Below is a small trained network, with its code and all its weights. Each question gives an input and a class and asks what happens when units are switched off, that is, made to give their printed mean instead of their output.

import numpy as np


def w(rows, s, z=0):
    codes = np.array(rows[::2]) - 128.0
    scale = np.full(codes.shape[1], s)
    scale[-1] = z or s
    return codes * scale


def f(y):
    return y / 2 * (1 + np.tanh(0.7978845608 * (y + 0.044715 * y**3)))


def log_softmax(a):
    a = a - a.max(-1, keepdims=True)
    return a - np.log(np.exp(a).sum(-1, keepdims=True))


def net(x, mask):
    res = np.array(x, float).reshape(1, 8) / 4 @ E
    y = f(res @ A[0][:, :-1].T + A[0][:, -1])
    res = res + np.where(mask, y, B[0][:, -1]) @ B[0][:, :-1]
    return log_softmax(res[-1] @ U[:, :-1].T + U[:, -1])


A, B = {}, {}
E = w([
[112,174,135],'x0',
[133,116,124],'x1',
[133,128,127],'x2',
[157,82,117],'x3',
[134,121,127],'x4',
[126,123,126],'x5',
[70,163,14],'x6',
[47,3,140],'x7',
],0.0074)
A[0] = w([
[110,133,192,61],'neuron 1',
[73,78,150,168],'neuron 2',
[143,103,114,253],'neuron 3',
[151,98,159,69],'neuron 4',
[123,166,146,143],'neuron 5',
[72,141,60,104],'neuron 6',
[136,124,219,71],'neuron 7',
[249,141,61,107],'neuron 8',
[117,135,53,28],'neuron 9',
],0.016,0.0035)
B[0] = w([
[178,109,113,158],'neuron 1',
[78,240,151,254],'neuron 2',
[32,234,225,185],'neuron 3',
[96,111,69,155],'neuron 4',
[100,125,156,166],'neuron 5',
[163,66,71,230],'neuron 6',
[255,33,50,213],'neuron 7',
[168,180,164,232],'neuron 8',
[174,70,110,177],'neuron 9',
],0.0078,0.006)
U = w([
[254,6,73,24],'0',
[148,174,222,251],'1',
[154,159,213,205],'2',
[131,236,255,23],'3',
],0.0068,0.0024)

Each question gives the input, the list of numbers given to net, and the class t.
The units are the neurons (one row each of A and B). Each row of codes is followed by its name. A weight is (code - 128) times the scale printed after its matrix; where a second scale follows, it is the last column's (A, B and U).
mask holds one flag per neuron, in row order. A switched-off neuron (its flag False) gives its mean, the last column of its row in B, instead of its output. The means were averaged over made-up inputs and are rounded, as every weight is.
A unit's drop is (log p(t) with every unit on - log p(t) with that unit switched off) / (log p(t) with every unit on - log p(t) with every unit switched off).
The circuit of an input: a set's keep is (log p(t) with only the set's units on - log p(t) with every unit switched off) / (log p(t) with every unit on - log p(t) with every unit switched off). Starting from all 9 units, units are removed one at a time, each time the one whose removal leaves the highest keep (on an exact tie, the one counted first), for as long as the keep stays at least 0.8.
units of the circuit, in order: the units of the circuit, biggest drop first
k most important neurons: the k neurons with the biggest drops, biggest first
drop when u is switched off: that unit's drop, to one decimal
input [-7,1,1,-2,5,-2,-8,-8], class 0: 2 most important neurons : neuron 7; neuron 2
input [0,5,8,-3,-8,4,-2,8], class 3: units of the circuit, in order : neuron 2
input [5,-8,7,1,7,0,6,-1], class 0: units of the circuit, in order : neuron 6; neuron 2
input [6,-4,2,1,6,-6,6,2], class 0: 3 most important neurons : neuron 6; neuron 2; neuron 9
input [-5,8,-2,-6,-4,1,1,6], class 3: units of the circuit, in order : neuron 2; neuron 7
input [-4,-4,6,0,8,4,-8,-7], class 0: 2 most important neurons : neuron 7; neuron 2
input [-2,-1,2,8,4,-2,-6,8], class 3: 3 most important neurons : neuron 2; neuron 3; neuron 6
input [-8,-7,3,5,0,-2,6,6], class 1: 3 most important neurons : neuron 2; neuron 3; neuron 7
input [-3,5,1,7,-6,4,-1,-8], class 3: units of the circuit, in order : neuron 8; neuron 7
input [2,3,7,-8,-2,5,8,-8], class 0: units of the circuit, in order : neuron 6; neuron 9
input [7,2,3,-5,-4,2,-8,8], class 0: 2 most important neurons : neuron 7; neuron 1
input [-3,-5,5,7,5,-5,1,7], class 3: units of the circuit, in order : neuron 2; neuron 3
input [-6,-1,-3,6,-5,7,2,-8], class 3: 2 most important neurons : neuron 8; neuron 7
input [-1,1,0,-6,-3,4,-8,-7], class 0: 3 most important neurons : neuron 7; neuron 2; neuron 3
input [5,3,6,1,-6,-2,8,0], class 0: units of the circuit, in order : neuron 6
input [3,-7,2,6,-4,1,6,-1], class 0: drop when neuron 2 is switched off : 0.4
input [-5,2,0,0,2,-2,8,-7], class 0: drop when neuron 7 is switched off : -0.2
input [5,-6,4,-2,3,-7,-7,4], class 0: drop when neuron 7 is switched off : 1.0
